Here is a tiny trained network, its code and every weight. The questions are about switching its units off for an input and a class, where a switched-off unit gives its printed mean instead of its output.

import numpy as np


def w(rows, s, z=0):
    codes = np.array(rows[::2]) - 128.0
    scale = np.full(codes.shape[1], s)
    scale[-1] = z or s
    return codes * scale


def norm(h):
    return h / np.sqrt((h * h).mean(-1, keepdims=True) + 1e-5)


def f(y):
    return np.maximum(y, 0)


def log_softmax(a):
    a = a - a.max(-1, keepdims=True)
    return a - np.log(np.exp(a).sum(-1, keepdims=True))


def net(x, mask):
    res = np.array(x, float).reshape(1, 5) / 4 @ E
    u = 0
    for l in range(4):
        y = f(norm(res) @ A[l][:, :-1].T + A[l][:, -1])
        res = res + np.where(mask[u : u + 9], y, B[l][:, -1]) @ B[l][:, :-1]
        u += 9
    return log_softmax(norm(res)[-1] @ U[:, :-1].T + U[:, -1])


A, B = {}, {}
E = w([
[172,89,254,98,152,210,167,44,128,94,119],'x0',
[98,73,106,160,196,157,118,77,243,113,139],'x1',
[161,124,155,178,51,123,130,91,87,113,177],'x2',
[50,208,168,114,65,91,90,70,134,137,159],'x3',
[121,101,135,214,162,170,87,125,56,185,73],'x4',
],0.004)
A[0] = w([
[151,119,146,78,142,117,149,78,194,135,189,30],'0.n1',
[170,103,154,67,130,167,121,61,88,91,167,127],'0.n2',
[164,50,117,253,152,120,138,157,144,161,82,124],'0.n3',
[49,163,74,166,168,77,31,111,108,182,134,142],'0.n4',
[30,214,185,100,84,156,27,99,120,189,150,17],'0.n5',
[106,68,101,98,193,133,104,91,132,93,150,7],'0.n6',
[161,97,93,122,172,144,133,191,112,112,91,106],'0.n7',
[143,94,112,157,193,136,121,90,138,113,138,76],'0.n8',
[65,159,176,175,145,150,128,34,102,218,74,40],'0.n9',
],0.0035,0.0013)
B[0] = w([
[50,97,136,81,151,115,69,226,72,177,154,202],'0.n1',
[93,135,153,127,146,103,102,252,78,97,138,224],'0.n2',
[165,173,70,114,136,220,193,172,185,30,63,230],'0.n3',
[127,208,147,160,105,185,88,134,98,180,106,255],'0.n4',
[134,37,95,178,82,77,115,99,160,62,73,239],'0.n5',
[107,114,129,197,140,119,127,89,103,103,163,167],'0.n6',
[93,64,82,117,65,215,156,126,130,166,79,199],'0.n7',
[113,81,62,95,227,157,177,75,141,80,77,179],'0.n8',
[87,103,116,53,124,83,120,148,113,154,41,202],'0.n9',
],0.0037,0.0028)
A[1] = w([
[118,111,66,155,176,113,151,141,108,200,166,106],'1.n1',
[75,224,61,133,90,128,46,184,167,108,141,138],'1.n2',
[164,107,190,122,132,207,170,116,40,90,105,41],'1.n3',
[107,134,113,137,97,79,153,147,153,170,253,67],'1.n4',
[141,85,197,93,198,180,115,19,118,175,150,150],'1.n5',
[183,142,167,98,87,156,145,133,102,99,129,48],'1.n6',
[178,211,92,145,115,33,93,118,103,98,149,92],'1.n7',
[186,152,240,142,112,146,161,157,77,86,156,5],'1.n8',
[98,147,167,120,164,174,110,97,233,132,173,64],'1.n9',
],0.0039,0.0013)
B[1] = w([
[175,149,166,129,110,252,104,188,162,114,98,162],'1.n1',
[162,123,139,174,53,194,103,145,140,111,175,253],'1.n2',
[128,114,124,108,60,82,152,156,129,129,145,212],'1.n3',
[96,175,58,44,128,128,192,157,169,111,140,181],'1.n4',
[81,178,76,142,95,159,79,144,135,161,214,196],'1.n5',
[181,67,155,161,168,48,191,124,94,157,85,175],'1.n6',
[95,80,65,114,178,162,186,124,192,100,180,198],'1.n7',
[173,165,180,191,104,113,176,157,23,64,93,195],'1.n8',
[55,94,173,163,178,55,146,212,45,80,181,181],'1.n9',
],0.0046,0.0037)
A[2] = w([
[104,111,193,115,232,88,114,108,157,98,180,31],'2.n1',
[73,146,154,189,107,101,108,32,130,187,88,35],'2.n2',
[132,124,144,129,89,110,170,109,60,89,152,91],'2.n3',
[69,150,173,132,102,32,97,136,130,109,96,166],'2.n4',
[92,176,106,167,127,144,82,103,180,158,119,75],'2.n5',
[187,112,163,108,112,83,167,98,46,111,130,8],'2.n6',
[125,219,151,154,66,94,45,88,117,151,167,90],'2.n7',
[97,120,103,81,120,146,168,174,153,154,44,206],'2.n8',
[33,100,134,57,122,127,98,254,110,127,86,178],'2.n9',
],0.0048,0.0013)
B[2] = w([
[26,54,182,140,214,55,41,178,2,143,196,172],'2.n1',
[187,150,54,92,99,12,100,114,55,46,88,158],'2.n2',
[133,81,178,107,108,186,141,232,143,119,139,203],'2.n3',
[177,108,84,185,138,153,114,146,146,87,65,197],'2.n4',
[182,86,176,88,68,80,112,158,49,105,124,174],'2.n5',
[220,95,229,176,88,203,209,180,80,79,72,194],'2.n6',
[114,75,129,119,220,102,153,70,155,113,65,190],'2.n7',
[138,120,185,93,143,106,109,47,67,193,132,211],'2.n8',
[181,110,141,183,123,118,104,50,121,121,193,255],'2.n9',
],0.0045,0.0047)
A[3] = w([
[177,102,152,91,59,96,215,125,131,154,135,61],'3.n1',
[145,108,75,198,157,184,136,175,118,185,83,172],'3.n2',
[90,92,215,76,188,95,160,165,77,122,183,254],'3.n3',
[135,161,81,108,68,154,96,167,135,150,152,130],'3.n4',
[212,158,87,52,148,43,150,101,103,135,161,22],'3.n5',
[91,191,93,108,67,140,143,127,190,70,175,34],'3.n6',
[129,76,82,120,192,143,194,155,134,137,57,72],'3.n7',
[105,88,133,146,129,126,118,79,178,120,1,176],'3.n8',
[144,152,107,155,78,100,149,84,180,130,224,27],'3.n9',
],0.0049,0.0011)
B[3] = w([
[191,120,191,71,173,101,147,153,187,109,87,201],'3.n1',
[75,254,173,139,146,159,104,91,172,121,188,222],'3.n2',
[142,124,141,176,131,115,83,135,129,177,177,253],'3.n3',
[83,148,145,53,114,77,135,202,130,229,178,189],'3.n4',
[145,144,116,60,108,168,139,64,193,127,215,153],'3.n5',
[42,73,53,92,111,130,195,187,115,196,21,187],'3.n6',
[69,142,153,173,115,138,160,58,183,91,134,181],'3.n7',
[149,144,28,90,131,51,139,112,142,60,53,181],'3.n8',
[73,79,122,73,147,48,253,164,149,153,42,176],'3.n9',
],0.0049,0.0047)
U = w([
[106,241,88,178,95,207,58,180,129,235,184,140],'0',
[197,117,133,31,136,134,161,91,196,179,215,41],'1',
[52,27,172,175,212,108,64,136,113,112,254,159],'2',
[45,90,47,65,82,70,207,206,183,182,127,164],'3',
[159,114,150,105,174,161,114,31,87,229,97,5],'4',
[115,130,48,164,90,41,40,86,74,78,41,141],'5',
[97,166,82,188,209,230,172,36,222,47,89,124],'6',
[218,94,231,156,93,151,199,196,93,87,85,185],'7',
],0.009,0.0027)

Each question gives the input, the list of numbers given to net, and the class t.
The units are the neurons (one row each of A and B). Each row of codes is followed by its name. A weight is (code - 128) times the scale printed after its matrix; where a second scale follows, it is the last column's (A, B and U).
mask holds one flag per neuron, layer by layer. A switched-off neuron (its flag False) gives its mean, the last column of its row in B, instead of its output. The means were averaged over made-up inputs and are rounded, as every weight is.
A unit's drop is (log p(t) with every unit on - log p(t) with that unit switched off) / (log p(t) with every unit on - log p(t) with every unit switched off).
The circuit of an input: a set's keep is (log p(t) with only the set's units on - log p(t) with every unit switched off) / (log p(t) with every unit on - log p(t) with every unit switched off). Starting from the 12 units with the biggest drops (on a tie, the unit counted first), units are removed one at a time, each time the one whose removal leaves the highest keep (on an exact tie, the one counted first), for as long as the keep stays at least 0.8.
units of the circuit, in order: the units of the circuit, biggest drop first
unit that matters most: the unit with the biggest drop
top k neurons: the k neurons with the biggest drops, biggest first
k most important neurons of layer l: the k neurons of layer l with the biggest drops, biggest first
drop of u: that unit's drop, to one decimal
input [-4,7,3,8,0], class 5: units of the circuit, in order -> (0.n5; 2.n2)
input [-5,-4,-7,-7,-8], class 1: unit that matters most -> 2.n8
input [3,8,5,7,3], class 5: units of the circuit, in order -> (2.n2; 0.n9)
input [0,0,-1,-2,8], class 6: units of the circuit, in order -> (0.n3; 3.n2)
input [-2,7,-6,6,-6], class 2: units of the circuit, in order -> (1.n9; 2.n1)
input [1,7,-3,-6,-4], class 2: units of the circuit, in order -> (2.n1; 1.n9)
input [-8,5,0,7,5], class 5: units of the circuit, in order -> (2.n2; 2.n5)
input [0,0,-8,-8,-7], class 1: units of the circuit, in order -> (2.n8; 3.n5; 2.n9)
input [8,-2,-4,7,-8], class 2: units of the circuit, in order -> (2.n1; 3.n3; 1.n9)
input [-8,8,-1,5,8], class 5: top 2 neurons -> (2.n2; 3.n8)
input [-5,-4,6,7,1], class 3: top 3 neurons -> (1.n7; 1.n2; 1.n4)
input [-2,-3,1,-5,-4], class 1: 2 most important neurons of layer 1 -> (1.n8; 1.n9)
input [0,2,5,-1,2], class 6: top 2 neurons -> (0.n3; 0.n8)
input [-7,3,-8,6,5], class 5: top neuron -> (2.n7)
input [-1,-1,-3,-7,-5], class 1: top 2 neurons -> (2.n8; 2.n4)
input [-8,5,-5,-4,0], class 0: 2 most important neurons of layer 0 -> (0.n4; 0.n5)
input [6,-2,-6,-6,2], class 4: top 3 neurons -> (2.n8; 1.n3; 2.n4)
input [6,8,-8,5,7], class 2: top 2 neurons -> (2.n1; 1.n9)
input [-8,6,-4,-4,1], class 0: top 2 neurons -> (0.n4; 2.n7)
input [-1,6,6,-2,1], class 6: top neuron -> (0.n3)
input [6,8,-6,2,-6], class 2: drop of 0.n2 -> 0.0
input [3,-3,-6,-1,4], class 4: drop of 2.n8 -> 0.2
input [2,2,1,-1,6], class 6: drop of 0.n3 -> 0.7
input [-3,2,7,8,-2], class 3: drop of 1.n7 -> 0.2
